Below are the code and all the weights of a small trained network. Each question names an input and a target symbol and asks about switching units off, where a switched-off unit gives its printed mean instead of its output.

import numpy as np


def w(rows, s, z=0):
    codes = np.array(rows[::2]) - 128.0
    scale = np.full(codes.shape[1], s)
    scale[-1] = z or s
    return codes * scale


def f(y):
    return np.maximum(y, 0)


def softmax(a):
    e = np.exp(a - a.max(-1, keepdims=True))
    return e / e.sum(-1, keepdims=True)


def log_softmax(a):
    a = a - a.max(-1, keepdims=True)
    return a - np.log(np.exp(a).sum(-1, keepdims=True))


def net(x, mask):
    ids = ['αβγεμσψ'.index(c) for c in x.split()]
    T = len(ids)
    res = E[ids] + P[:T]
    u = 0
    for l in range(3):
        r = res
        for j in range(2):
            rows = slice(2 * j, 2 * j + 2)
            q, k, v = (r @ M[l][rows].T for M in (Q, K, V))
            z = softmax(np.where(np.tri(T) > 0, q @ k.T / 2**0.5, -1e9)) @ v
            o = O[l][rows]
            res = res + np.where(mask[u + j], z, o[:, -1]) @ o[:, :-1]
        u += 2
        y = f(res @ A[l][:, :-1].T + A[l][:, -1])
        res = res + np.where(mask[u : u + 4], y, B[l][:, -1]) @ B[l][:, :-1]
        u += 4
    return log_softmax(res[-1] @ U[:, :-1].T + U[:, -1])


Q, K, V, O, A, B = {}, {}, {}, {}, {}, {}
E = w([
[146,31,170,98],'α',
[93,126,109,66],'β',
[154,172,177,83],'γ',
[135,150,90,252],'ε',
[142,158,167,82],'μ',
[52,123,149,188],'σ',
[146,145,144,165],'ψ',
],0.018)
P = w([
[34,153,254,153],'0',
[111,141,167,125],'1',
[121,172,144,126],'2',
[134,174,135,128],'3',
[144,173,134,135],'4',
[150,170,132,137],'5',
[162,163,130,151],'6',
],0.0066)
Q[0] = w([
[242,3,84,73],'L0H0',
[57,207,116,100],'L0H0',
[115,10,200,104],'L0H1',
[167,5,127,88],'L0H1',
],0.0056)
K[0] = w([
[115,59,193,253],'L0H0',
[231,158,109,60],'L0H0',
[107,217,186,58],'L0H1',
[175,207,78,23],'L0H1',
],0.0064)
V[0] = w([
[199,112,56,4],'L0H0',
[219,106,87,244],'L0H0',
[129,168,17,86],'L0H1',
[55,135,199,205],'L0H1',
],0.0044)
O[0] = w([
[160,255,204,81,56],'L0H0',
[144,35,204,127,9],'L0H0',
[181,100,15,137,56],'L0H1',
[250,92,195,191,253],'L0H1',
],0.0051,0.0034)
A[0] = w([
[132,157,105,151,173],'L0N0',
[220,170,255,107,240],'L0N1',
[88,62,134,170,254],'L0N2',
[80,121,146,187,111],'L0N3',
],0.0067,0.003)
B[0] = w([
[152,140,46,163,172],'L0N0',
[126,24,240,188,254],'L0N1',
[69,149,94,147,237],'L0N2',
[98,87,195,254,202],'L0N3',
],0.0068,0.0044)
Q[1] = w([
[101,132,246,96],'L1H0',
[154,87,113,108],'L1H0',
[44,133,149,139],'L1H1',
[113,151,114,179],'L1H1',
],0.012)
K[1] = w([
[224,140,192,28],'L1H0',
[26,153,33,17],'L1H0',
[3,185,102,185],'L1H1',
[57,80,206,152],'L1H1',
],0.0069)
V[1] = w([
[134,119,21,88],'L1H0',
[14,3,140,117],'L1H0',
[160,66,158,60],'L1H1',
[16,100,223,137],'L1H1',
],0.0057)
O[1] = w([
[217,173,129,129,31],'L1H0',
[55,35,3,97,188],'L1H0',
[210,80,157,189,90],'L1H1',
[185,24,125,66,255],'L1H1',
],0.0047,0.0096)
A[1] = w([
[2,140,94,183,38],'L1N0',
[77,212,123,195,116],'L1N1',
[158,92,250,157,251],'L1N2',
[128,144,196,107,68],'L1N3',
],0.0072,0.0026)
B[1] = w([
[227,31,119,37,230],'L1N0',
[243,89,192,119,164],'L1N1',
[36,39,175,114,254],'L1N2',
[138,119,254,50,151],'L1N3',
],0.0091,0.0075)
Q[2] = w([
[254,190,74,186],'L2H0',
[126,170,113,123],'L2H0',
[242,73,118,216],'L2H1',
[211,220,72,232],'L2H1',
],0.0063)
K[2] = w([
[158,75,132,254],'L2H0',
[100,114,146,125],'L2H0',
[153,116,124,224],'L2H1',
[171,100,160,123],'L2H1',
],0.0085)
V[2] = w([
[149,177,183,194],'L2H0',
[255,188,210,215],'L2H0',
[254,164,65,71],'L2H1',
[62,119,23,145],'L2H1',
],0.0058)
O[2] = w([
[11,78,161,181,59],'L2H0',
[48,3,166,49,8],'L2H0',
[59,3,119,108,65],'L2H1',
[123,220,121,190,134],'L2H1',
],0.006,0.014)
A[2] = w([
[140,46,72,94,187],'L2N0',
[85,77,160,94,127],'L2N1',
[71,169,175,254,154],'L2N2',
[134,183,24,121,254],'L2N3',
],0.0069,0.0042)
B[2] = w([
[79,125,22,68,221],'L2N0',
[63,159,122,40,183],'L2N1',
[213,201,219,149,180],'L2N2',
[32,255,79,157,255],'L2N3',
],0.0073,0.0065)
U = w([
[88,183,80,138,253],'α',
[134,98,123,161,151],'β',
[80,81,124,155,114],'γ',
[35,69,100,56,90],'ε',
[111,119,188,80,160],'μ',
[253,98,87,2,45],'σ',
[200,154,157,251,42],'ψ',
],0.008,0.004)

Each question gives the input, a string of symbols that net reads in full, and the target symbol t.
The units are the heads (2 rows each of Q, K, V and O) and the neurons (one row each of A and B). Each row of codes is followed by its name. A weight is (code - 128) times the scale printed after its matrix; where a second scale follows, it is the last column's (O, A, B and U).
mask holds one flag per unit, layer by layer, with each layer's heads first. A switched-off unit (its flag False) gives its mean, the last column of its rows in O or B, instead of its output. The means were averaged over made-up inputs and are rounded, as every weight is.
A unit's drop is (log p(t) with every unit on - log p(t) with that unit switched off) / (log p(t) with every unit on - log p(t) with every unit switched off).
unit that matters most: the unit with the biggest drop
k most important neurons: the k neurons with the biggest drops, biggest first
k most important neurons of layer l: the k neurons of layer l with the biggest drops, biggest first
heads that matter: for each layer, one digit per head in row order, 1 if its drop is at least 0.15 and else 0, layers parted by /
drop of u: that unit's drop, to one decimal
input ε α ψ, target ψ: unit that matters most => L2H0
input ε μ β σ ε, target σ: 3 most important neurons => L1N0, L1N1, L0N3
input σ β ψ γ ψ ε, target α: 3 most important neurons => L0N3, L2N3, L0N1
input β ψ ε α, target ε: 2 most important neurons => L1N2, L0N1
input β ε β β σ μ μ, target μ: 3 most important neurons => L1N2, L0N1, L1N0
input α σ σ σ μ, target μ: heads that matter => 01 / 00 / 00
input γ ψ σ, target σ: 3 most important neurons => L1N0, L0N1, L1N2
input σ β ψ β ψ α, target α: heads that matter => 11 / 00 / 00
input σ ψ β ε, target α: heads that matter => 10 / 11 / 00
input β μ β β ε α, target ε: 2 most important neurons => L1N2, L2N1
input ψ α ψ, target ψ: heads that matter => 00 / 00 / 01
input μ β β μ ψ σ β, target α: 2 most important neurons of layer 1 => L1N0, L1N1
input α σ γ σ μ ψ γ, target μ: 2 most important neurons => L1N3, L0N3
input σ ψ β α, target α: unit that matters most => L0H0
input μ μ μ α σ β γ, target μ: 3 most important neurons of layer 1 => L1N2, L1N0, L1N3
input β β σ β γ ε, target ε: 2 most important neurons of layer 1 => L1N1, L1N2
input ε β ε, target σ: drop of L1N0 => 1.3
input μ μ σ, target σ: drop of L1N2 => 0.1
input ε α β β β, target α: drop of L1N2 => 0.0
input β β μ μ σ β ε, target ε: drop of L2H0 => 1.7
